In the rows, 128 means zero.
Each row has a class, written after it.
152,126,124,167,123,98,119,107,97,143,166,58,172,125,161,137,176,165,143,148,97,90,120,101,151,105,122,161,123,132,117,122,144,149,171,112,120,131,81,144,153,145,97,149,130,113 -> j_918
185,122,136,112,126,149,140,141,123,131,161,157,134,135,116,154,122,127,138,139,148,98,122,129,129,101,120,153,140,130,119,120,125,98,140,123,121,123,111,161,99,132,147,126,133,158 -> j_392
136,146,122,133,161,136,143,156,134,94,164,93,103,127,93,168,139,145,149,118,148,149,97,125,111,91,151,163,136,105,128,122,146,113,169,119,118,145,134,159,145,127,182,108,101,130 -> j_29
145,140,140,161,99,127,130,158,94,140,148,116,145,131,66,119,136,173,142,142,105,114,159,110,111,89,118,170,104,142,106,94,133,125,132,164,139,95,71,165,107,133,112,134,137,173 -> j_29
149,123,132,88,70,112,145,137,97,195,115,122,126,139,84,144,143,159,133,134,134,85,165,139,158,67,141,159,91,136,109,30,71,114,137,169,117,88,104,124,89,145,136,134,142,167 -> j_12
131,145,94,163,113,153,147,150,163,174,147,139,111,164,145,128,118,142,127,116,191,153,20,152,112,111,151,134,147,141,131,193,94,146,120,98,96,123,161,136,114,127,97,69,131,98 -> j_12
133,168,117,126,121,95,131,155,158,163,148,107,126,147,133,160,186,138,125,147,138,118,102,109,111,98,156,122,137,145,102,158,105,105,168,101,150,88,121,158,132,131,140,161,157,88 -> j_572
138,147,116,83,92,97,114,135,138,85,167,112,143,152,95,191,108,148,171,111,128,122,180,123,159,69,93,148,154,77,108,85,112,72,201,145,112,95,86,176,128,151,145,159,127,144 -> j_757
128,108,102,94,73,132,125,128,138,145,158,122,118,169,67,163,88,169,134,131,156,122,154,127,176,108,101,142,126,94,107,132,108,72,128,136,101,117,145,142,82,124,140,92,125,169 -> j_755
151,103,122,140,151,144,158,110,107,127,122,147,128,139,109,137,102,129,168,122,125,116,127,144,150,66,112,151,105,143,145,178,139,94,122,114,118,106,109,134,59,137,144,117,124,134 -> j_549
99,116,149,156,103,127,124,120,161,112,137,117,118,106,143,117,118,105,132,126,131,128,96,154,103,104,95,96,129,168,77,57,130,176,181,139,98,100,118,129,144,142,72,143,150,112 -> j_88
130,127,124,143,132,116,175,81,92,135,101,126,127,135,160,108,115,152,128,97,96,122,148,134,147,141,60,142,112,128,115,160,129,142,133,105,128,117,93,166,96,123,90,123,126,116 -> j_29
136,128,97,57,23,115,131,157,161,128,127,138,133,171,134,150,174,177,97,129,120,150,176,128,173,91,112,161,122,129,135,123,80,67,137,175,129,78,143,134,100,130,118,123,123,181 -> j_918
94,74,134,125,100,181,123,103,207,180,168,101,92,116,79,131,82,132,85,116,115,123,143,135,163,139,102,155,102,171,141,102,146,100,73,100,114,174,193,127,126,126,39,74,132,138 -> j_88
115,135,119,89,147,107,145,132,166,107,147,109,138,132,40,116,109,145,138,149,111,149,163,126,116,128,130,129,121,135,113,67,139,120,122,150,117,112,146,119,144,114,131,140,118,139 -> j_572
137,101,126,69,101,140,122,155,150,112,166,98,114,145,96,161,147,190,119,116,133,136,185,107,145,126,133,161,86,117,90,57,152,59,134,138,128,158,131,123,157,106,137,127,118,174 -> j_755
108,120,135,191,128,138,129,131,108,154,122,95,123,100,202,86,121,112,111,142,101,92,78,115,109,126,87,117,133,146,94,161,122,192,183,121,129,110,104,118,125,153,82,139,150,124 -> j_392
133,122,143,137,118,137,161,112,123,151,147,99,132,140,138,143,114,158,203,125,118,119,74,155,131,132,112,130,130,130,85,168,105,158,150,89,104,125,63,149,116,122,115,112,149,108 -> j_88
100,121,103,157,112,133,158,137,112,167,120,70,106,130,196,92,164,185,97,166,110,125,114,144,133,178,82,142,113,118,103,226,125,147,122,116,151,121,148,115,118,102,122,99,110,166 -> j_29
156,147,122,126,92,109,122,103,87,96,134,88,220,137,89,131,108,143,234,99,122,113,140,112,129,109,173,172,165,139,126,77,99,162,146,172,138,108,56,118,124,155,116,148,149,98 -> j_757
130,127,109,92,123,112,155,144,151,118,116,91,120,135,180,116,152,120,126,138,105,121,144,128,112,114,83,141,135,132,100,193,122,104,140,102,144,101,116,157,98,118,134,174,149,116 -> j_29
114,103,121,118,132,136,152,170,242,137,155,139,86,137,110,183,115,129,153,111,141,114,91,133,142,85,103,104,117,142,99,147,108,90,170,110,113,96,169,156,107,123,116,113,144,99 -> j_549
133,86,120,84,121,122,137,91,183,136,157,105,125,131,64,205,90,102,187,99,137,79,163,127,168,84,83,131,156,115,121,85,113,88,180,120,122,125,165,152,76,154,105,134,152,81 -> j_757
110,129,126,171,111,124,158,126,129,153,130,73,153,124,191,82,141,173,136,183,117,133,90,134,117,124,129,147,82,156,116,163,144,155,96,140,127,82,83,102,101,136,126,126,121,182 -> j_549
160,130,120,76,99,112,110,113,144,134,116,165,130,161,84,158,79,186,180,76,132,98,145,113,211,102,106,128,122,102,127,123,82,84,129,120,101,108,122,158,97,100,125,123,139,102 -> j_12
122,133,174,89,88,123,138,64,144,104,160,110,124,120,111,139,114,119,178,99,134,109,133,99,123,149,130,151,153,144,102,82,122,147,132,132,113,141,104,147,131,145,87,137,158,43 -> j_88
131,112,126,115,114,111,140,136,94,119,166,138,115,132,145,170,125,119,142,109,160,102,172,145,156,111,72,123,145,84,89,73,107,99,204,125,111,137,121,151,131,148,155,132,128,133 -> j_757
130,116,144,113,54,114,122,132,146,133,170,133,123,114,154,177,137,140,75,144,167,125,130,155,144,101,124,157,147,143,111,49,92,80,147,145,113,108,147,113,146,135,128,132,138,171 -> j_88
144,104,129,123,113,156,129,145,135,168,162,84,149,141,134,145,151,169,137,128,85,128,169,117,121,173,125,158,108,131,120,96,136,144,126,131,147,157,84,146,170,117,74,118,137,165 -> j_392
135,148,164,149,67,127,97,121,97,122,135,111,139,118,94,128,108,171,149,137,111,48,188,109,128,147,105,150,122,128,135,124,111,180,109,179,137,88,74,136,85,131,84,147,159,120 -> j_29
131,115,125,139,98,167,120,126,164,191,147,104,110,128,55,171,116,163,130,117,115,110,164,118,169,150,145,160,118,136,152,131,132,111,108,131,141,145,127,139,128,133,122,83,132,128 -> j_572
155,124,123,140,157,118,118,134,103,132,159,126,112,132,113,135,158,187,133,134,153,121,123,132,141,82,106,145,102,119,112,78,141,103,181,125,104,138,147,117,126,98,118,133,109,148 -> j_12
143,161,118,138,150,132,138,155,112,141,176,101,131,133,107,142,137,190,152,132,165,114,102,115,139,137,152,177,127,106,108,111,136,132,125,123,121,144,114,159,139,125,159,108,129,119 -> j_572
146,140,94,163,83,107,124,92,90,171,126,106,162,153,134,154,162,140,143,113,90,110,172,134,188,127,120,163,152,132,146,177,91,141,155,155,144,86,82,137,124,134,63,117,116,130 -> j_549
117,94,146,148,73,121,106,110,109,97,112,146,139,136,174,151,110,115,142,116,115,117,143,127,140,127,100,97,137,127,111,124,117,154,147,159,108,97,74,98,120,151,108,126,149,147 -> j_755
129,106,108,117,112,133,156,150,152,138,139,144,111,121,158,105,143,149,107,126,155,156,94,153,158,106,100,138,149,118,82,96,102,115,160,124,89,116,172,98,161,103,148,105,117,173 -> j_88
164,90,106,111,52,113,105,137,89,109,117,164,144,126,136,165,139,101,104,98,147,137,198,140,188,118,122,138,154,90,135,59,102,91,136,180,135,118,104,102,130,150,122,133,116,216 -> j_757
154,104,115,101,68,138,104,148,109,149,88,143,148,150,122,184,106,106,164,110,147,106,141,152,154,108,150,115,150,117,153,132,59,128,114,151,134,82,101,112,65,137,174,134,172,156 -> j_392
124,166,121,158,112,113,106,115,109,152,182,139,109,122,64,157,170,139,110,105,140,131,135,99,164,103,128,126,164,140,132,65,100,109,172,148,119,116,160,134,156,136,107,84,112,76 -> j_572
117,134,143,165,134,120,131,128,91,129,100,144,130,109,165,71,96,121,124,140,106,70,131,113,104,104,127,138,86,154,119,141,116,168,124,122,110,117,75,130,93,166,102,149,167,83 -> j_12
161,98,145,148,83,165,126,147,186,155,146,190,107,132,133,111,131,155,100,124,160,86,129,115,156,98,117,182,137,154,111,119,128,112,147,152,97,124,182,116,144,115,119,103,125,163 -> j_12
138,96,123,109,116,147,136,164,200,192,144,110,101,154,31,155,108,121,180,102,168,100,154,162,141,113,104,101,104,104,137,106,116,121,80,106,116,107,144,158,69,112,116,113,151,150 -> j_757
120,113,106,145,143,167,135,153,141,137,152,74,156,135,143,109,132,163,163,152,113,124,123,119,90,145,127,154,103,174,92,159,162,146,144,118,140,144,114,113,119,134,105,116,151,114 -> j_755
138,136,139,151,160,114,123,95,131,90,203,174,128,144,65,121,130,99,153,102,161,120,118,125,146,82,68,101,153,149,124,106,154,120,191,133,110,116,145,125,118,111,70,129,135,101 -> j_88
139,150,106,130,121,102,124,150,124,144,172,134,116,127,113,110,156,118,75,132,170,118,155,110,125,137,82,130,185,85,90,75,126,113,176,158,130,101,177,163,176,124,132,141,125,126 -> j_392
122,141,137,105,65,147,129,134,158,166,142,73,133,150,170,166,143,216,163,123,116,115,102,128,147,135,128,163,117,146,98,154,83,107,140,92,111,141,96,165,107,114,133,123,157,95 -> j_918
134,146,134,150,121,107,121,84,136,87,135,162,169,155,84,159,103,141,156,97,134,107,142,121,123,92,125,127,141,154,129,94,139,118,161,155,127,87,115,166,122,149,94,120,145,73 -> j_755
165,142,136,91,143,132,157,110,123,109,157,156,75,145,120,165,141,148,165,88,142,128,117,101,157,149,78,157,143,77,137,195,133,78,126,108,133,132,107,199,64,123,126,97,114,111 -> j_392
137,105,138,131,146,124,133,97,185,114,177,142,128,156,54,167,119,145,164,128,111,106,174,99,155,136,111,166,126,129,118,153,165,102,126,133,118,133,152,162,125,112,78,117,115,131 -> j_549
160,126,130,145,122,106,140,125,131,138,186,168,151,151,108,149,141,138,153,128,169,109,164,109,157,107,132,151,143,110,129,93,112,111,181,146,110,131,124,156,131,117,137,128,131,131 -> j_549
126,105,89,77,82,152,135,108,164,126,150,105,132,170,170,171,102,188,114,132,133,140,80,135,193,94,111,146,122,127,109,147,97,70,134,103,97,138,170,135,98,112,124,85,115,179 -> j_392
153,165,111,127,148,82,142,122,115,114,159,149,90,129,106,150,180,87,122,113,176,132,118,143,139,105,94,90,159,92,97,67,123,131,199,147,90,100,104,136,132,129,129,143,110,119 -> j_12
169,122,120,115,141,108,119,125,153,119,176,94,164,119,119,151,133,122,179,125,112,115,123,105,131,115,85,113,156,127,131,101,136,107,141,125,139,97,91,162,116,130,105,152,150,97 -> j_392
135,119,143,86,115,134,151,127,174,110,184,101,117,137,109,158,89,128,143,129,134,115,152,121,128,103,77,144,116,135,126,116,147,94,127,108,109,126,118,172,92,133,137,136,133,127 -> j_29
120,144,103,118,95,121,117,114,163,133,157,89,132,119,150,120,116,143,120,121,135,116,84,119,151,135,91,124,157,147,89,161,114,130,139,105,125,97,144,121,134,129,61,137,152,77 -> j_88
164,107,133,125,162,131,138,142,129,106,179,157,126,152,46,136,126,121,129,129,135,120,183,131,123,86,116,154,136,110,134,100,176,100,149,141,117,139,128,153,169,118,135,136,111,153 -> j_572
143,138,120,103,128,132,116,138,139,121,166,88,117,127,67,171,118,215,141,133,107,108,147,98,155,73,101,171,116,116,96,102,152,81,185,133,123,105,130,141,138,129,124,144,123,125 -> j_572
118,105,132,114,131,101,118,125,161,94,119,123,128,126,138,128,81,55,135,119,138,120,135,146,103,103,89,59,148,127,122,123,130,135,162,119,112,94,113,123,118,141,124,174,154,100 -> j_755
144,146,105,100,97,118,117,160,148,162,173,100,129,148,90,157,142,119,121,137,132,95,144,118,141,91,107,114,144,113,139,130,87,102,147,137,137,78,106,133,99,133,118,146,156,139 -> j_392
160,111,116,121,73,132,114,171,127,147,105,153,131,149,102,179,142,135,150,137,128,118,130,172,160,123,142,121,144,122,91,118,81,137,116,154,111,95,86,145,110,113,129,122,134,201 -> j_572
172,144,121,108,124,146,131,161,107,117,162,134,136,139,111,164,151,173,163,128,145,97,164,133,146,85,126,178,105,118,104,94,134,84,151,125,124,128,86,165,96,140,153,130,127,169 -> j_757
129,98,136,153,142,138,121,99,159,151,122,132,87,103,82,145,104,145,103,86,108,94,144,116,181,140,95,156,137,111,122,109,157,100,114,133,119,142,156,133,170,125,97,99,111,117 -> j_12
121,148,120,147,98,108,126,95,136,89,150,118,113,99,122,133,124,79,164,97,133,141,105,114,152,153,115,111,172,132,114,136,112,169,200,137,110,115,94,120,131,158,101,113,125,70 -> j_88
157,121,119,147,140,155,130,131,62,121,164,107,119,113,99,123,147,135,171,115,110,132,138,101,123,151,109,143,130,104,121,125,148,125,130,135,137,161,55,156,109,142,118,99,127,110 -> j_392
133,153,118,102,86,137,105,131,147,133,159,107,158,141,134,151,129,134,109,145,145,146,143,148,132,95,143,136,129,151,150,94,124,122,141,142,126,100,95,106,128,138,110,153,151,168 -> j_88
119,146,105,130,74,100,100,143,105,101,128,109,134,136,136,165,127,160,153,128,153,117,115,135,155,60,123,131,126,100,107,87,93,107,192,160,126,89,115,164,81,162,119,135,130,148 -> j_757
139,155,112,137,107,131,127,136,87,160,150,141,153,146,84,119,151,177,122,162,119,93,205,136,135,133,105,147,125,129,81,67,122,137,139,166,118,110,86,168,129,126,115,132,151,136 -> j_572
156,179,123,94,90,112,97,124,145,120,157,107,172,169,99,194,129,173,186,130,108,98,139,124,173,53,107,134,148,128,164,156,106,94,163,137,118,54,76,181,92,148,151,144,144,103 -> j_918
143,138,116,116,104,115,111,139,173,148,129,134,122,151,131,165,136,98,79,131,122,119,146,131,153,97,96,114,170,98,147,189,139,95,141,115,125,78,126,158,154,148,146,155,133,145 -> j_918
167,128,143,187,115,129,108,139,89,130,143,133,144,125,137,127,136,135,170,124,130,110,138,155,91,144,134,126,103,159,129,109,124,176,135,124,109,135,37,149,121,128,74,134,142,102 -> j_12
157,154,121,123,164,158,135,123,186,130,185,131,129,152,69,154,138,134,106,123,174,111,105,124,139,99,136,142,152,127,149,143,184,90,152,113,124,148,162,150,148,123,154,124,125,114 -> j_918
113,92,139,148,133,121,104,119,135,66,152,130,152,124,124,83,72,156,141,144,91,135,118,112,146,121,92,139,109,147,95,85,162,147,130,161,85,143,128,97,164,119,66,121,100,183 -> j_12
151,87,173,140,117,152,137,123,157,178,129,121,106,117,120,183,119,116,202,116,141,79,110,126,122,125,131,121,110,144,111,110,122,173,141,119,123,125,106,171,81,146,84,127,156,87 -> j_549
131,117,153,154,148,122,142,90,120,114,144,145,149,112,146,101,112,141,169,102,129,92,90,115,138,135,109,123,130,149,108,113,133,168,111,112,115,123,117,132,137,131,81,112,159,59 -> j_88
120,152,107,107,125,125,132,137,205,103,171,90,101,106,63,150,93,180,95,122,140,146,118,115,146,79,109,152,102,150,131,83,128,46,156,105,111,125,177,137,92,108,136,126,110,133 -> j_29
111,81,158,105,111,80,158,127,179,92,179,114,119,109,132,141,113,87,151,144,152,114,153,102,111,103,96,156,133,134,88,33,137,107,161,165,110,113,164,169,124,161,119,157,132,107 -> j_549
107,110,96,168,112,147,139,106,117,173,120,104,99,123,153,124,145,124,120,132,130,130,79,144,157,88,82,97,128,159,77,146,118,140,200,128,116,108,160,122,94,137,74,105,116,113 -> j_549
158,130,92,90,145,140,132,143,163,118,175,92,154,139,86,189,124,140,118,131,108,132,125,133,134,109,128,158,134,126,135,95,141,75,68,120,127,112,107,158,133,140,105,114,130,155 -> j_392
114,106,124,151,112,138,142,111,99,165,117,94,75,82,125,88,135,86,109,108,134,128,130,148,148,131,101,125,131,126,150,139,119,140,119,117,125,122,125,82,109,144,130,105,123,110 -> j_88
143,94,141,129,135,155,137,103,138,112,148,100,122,133,108,130,110,124,172,110,96,98,149,108,135,159,118,153,108,149,93,163,167,138,144,100,118,179,85,142,123,127,86,116,124,116 -> j_755
124,110,136,182,154,142,170,107,97,137,117,171,125,126,188,96,122,136,144,121,150,112,111,121,147,124,126,139,114,120,106,147,131,157,199,128,112,159,116,134,120,132,153,110,132,123 -> j_549
143,113,87,111,149,143,136,168,168,137,160,90,123,145,89,138,136,145,165,151,121,165,111,133,133,113,131,154,124,110,120,213,152,86,135,92,135,130,117,134,117,113,146,124,129,167 -> j_88
